Below is a small trained network, with its code and all its weights. Each question gives an input and a class and asks what happens when units are switched off, that is, made to give their printed mean instead of their output.

import numpy as np


def w(rows, s, z=0):
    codes = np.array(rows[::2]) - 128.0
    scale = np.full(codes.shape[1], s)
    scale[-1] = z or s
    return codes * scale


def f(y):
    return np.maximum(y, 0)


def log_softmax(a):
    a = a - a.max(-1, keepdims=True)
    return a - np.log(np.exp(a).sum(-1, keepdims=True))


def net(x, mask):
    res = np.array(x, float).reshape(1, 3) / 4 @ E
    y = f(res @ A[0][:, :-1].T + A[0][:, -1])
    res = res + np.where(mask, y, B[0][:, -1]) @ B[0][:, :-1]
    return log_softmax(res[-1] @ U[:, :-1].T + U[:, -1])


A, B = {}, {}
E = w([
[176,142,214,2,203],'x0',
[1,71,51,74,177],'x1',
[142,241,56,101,134],'x2',
],0.009)
A[0] = w([
[189,154,105,121,100,129],'neuron 0',
[113,118,97,153,113,143],'neuron 1',
[161,191,130,150,121,121],'neuron 2',
[104,81,112,182,74,88],'neuron 3',
[160,194,122,181,88,218],'neuron 4',
[170,65,186,76,111,183],'neuron 5',
[175,177,114,176,53,134],'neuron 6',
[173,108,240,128,182,178],'neuron 7',
[93,53,81,103,99,159],'neuron 8',
[62,38,125,118,151,174],'neuron 9',
[48,94,61,217,98,194],'neuron 10',
[149,182,161,85,100,246],'neuron 11',
[129,237,114,30,195,203],'neuron 12',
[203,63,245,61,67,202],'neuron 13',
[91,191,58,116,147,198],'neuron 14',
[113,132,85,205,38,216],'neuron 15',
[69,71,131,210,79,207],'neuron 16',
[114,199,52,52,114,154],'neuron 17',
[182,75,201,104,156,157],'neuron 18',
[153,152,164,16,216,254],'neuron 19',
[122,86,116,186,102,148],'neuron 20',
[114,97,141,41,255,242],'neuron 21',
[148,102,170,108,148,116],'neuron 22',
[149,198,177,197,47,169],'neuron 23',
[128,249,163,156,114,124],'neuron 24',
[158,169,130,128,138,154],'neuron 25',
[113,151,218,82,99,186],'neuron 26',
[55,136,127,179,142,237],'neuron 27',
[131,134,232,91,161,172],'neuron 28',
[83,136,207,95,157,166],'neuron 29',
],0.0099,0.0027)
B[0] = w([
[124,86,96,144,193,173],'neuron 0',
[176,146,109,96,72,167],'neuron 1',
[125,85,87,145,176,179],'neuron 2',
[188,153,78,69,59,196],'neuron 3',
[165,101,55,170,162,214],'neuron 4',
[58,101,241,170,115,186],'neuron 5',
[158,79,99,160,163,212],'neuron 6',
[106,120,199,168,109,206],'neuron 7',
[133,95,100,48,155,189],'neuron 8',
[169,91,185,65,173,207],'neuron 9',
[192,153,133,88,92,252],'neuron 10',
[81,99,92,187,160,190],'neuron 11',
[19,191,91,131,108,220],'neuron 12',
[106,127,210,198,118,226],'neuron 13',
[144,197,28,120,121,192],'neuron 14',
[190,128,31,137,113,240],'neuron 15',
[236,118,106,40,72,234],'neuron 16',
[85,235,2,122,113,194],'neuron 17',
[104,114,238,167,111,191],'neuron 18',
[80,167,153,135,119,230],'neuron 19',
[189,136,129,119,52,190],'neuron 20',
[68,119,147,94,162,218],'neuron 21',
[122,78,227,137,96,160],'neuron 22',
[149,73,115,168,133,229],'neuron 23',
[135,87,83,160,186,196],'neuron 24',
[87,98,89,142,197,165],'neuron 25',
[77,143,181,161,120,179],'neuron 26',
[167,142,111,61,108,190],'neuron 27',
[65,140,217,168,98,195],'neuron 28',
[97,139,169,136,174,173],'neuron 29',
],0.0072,0.011)
U = w([
[134,86,111,111,176,2],'0',
[106,171,69,86,117,138],'1',
[132,57,133,15,203,204],'2',
[250,99,96,86,16,132],'3',
[181,40,89,154,187,163],'4',
[88,94,181,154,104,142],'5',
],0.011,0.003)

Each question gives the input, the list of numbers given to net, and the class t.
The units are the neurons (one row each of A and B). Each row of codes is followed by its name. A weight is (code - 128) times the scale printed after its matrix; where a second scale follows, it is the last column's (A, B and U).
mask holds one flag per neuron, in row order. A switched-off neuron (its flag False) gives its mean, the last column of its row in B, instead of its output. The means were averaged over made-up inputs and are rounded, as every weight is.
A unit's drop is (log p(t) with every unit on - log p(t) with that unit switched off) / (log p(t) with every unit on - log p(t) with every unit switched off).
The circuit of an input: a set's keep is (log p(t) with only the set's units on - log p(t) with every unit switched off) / (log p(t) with every unit on - log p(t) with every unit switched off). Starting from the 12 units with the biggest drops (on a tie, the unit counted first), units are removed one at a time, each time the one whose removal leaves the highest keep (on an exact tie, the one counted first), for as long as the keep stays at least 0.8.
circuit, biggest first: the units of the circuit, biggest drop first
top k neurons: the k neurons with the biggest drops, biggest first
drop of u: that unit's drop, to one decimal
input [0,2,-6], class 2: circuit, biggest first	(neuron 9; neuron 8)
input [-6,-3,7], class 4: circuit, biggest first	(neuron 24; neuron 6)
input [3,-4,7], class 1: circuit, biggest first	(neuron 12)
input [7,-1,7], class 1: top 2 neurons	(neuron 17; neuron 12)
input [1,-1,1], class 5: circuit, biggest first	(neuron 15; neuron 16)
input [-7,5,8], class 3: circuit, biggest first	(neuron 10; neuron 15)
input [6,6,2], class 1: top 3 neurons	(neuron 12; neuron 17; neuron 19)
input [8,7,3], class 1: top 2 neurons	(neuron 12; neuron 17)
input [-2,-6,-8], class 5: top 3 neurons	(neuron 13; neuron 5; neuron 18)
input [-1,5,-5], class 2: drop of neuron 15	0.2
input [1,-2,2], class 4: drop of neuron 21	0.1
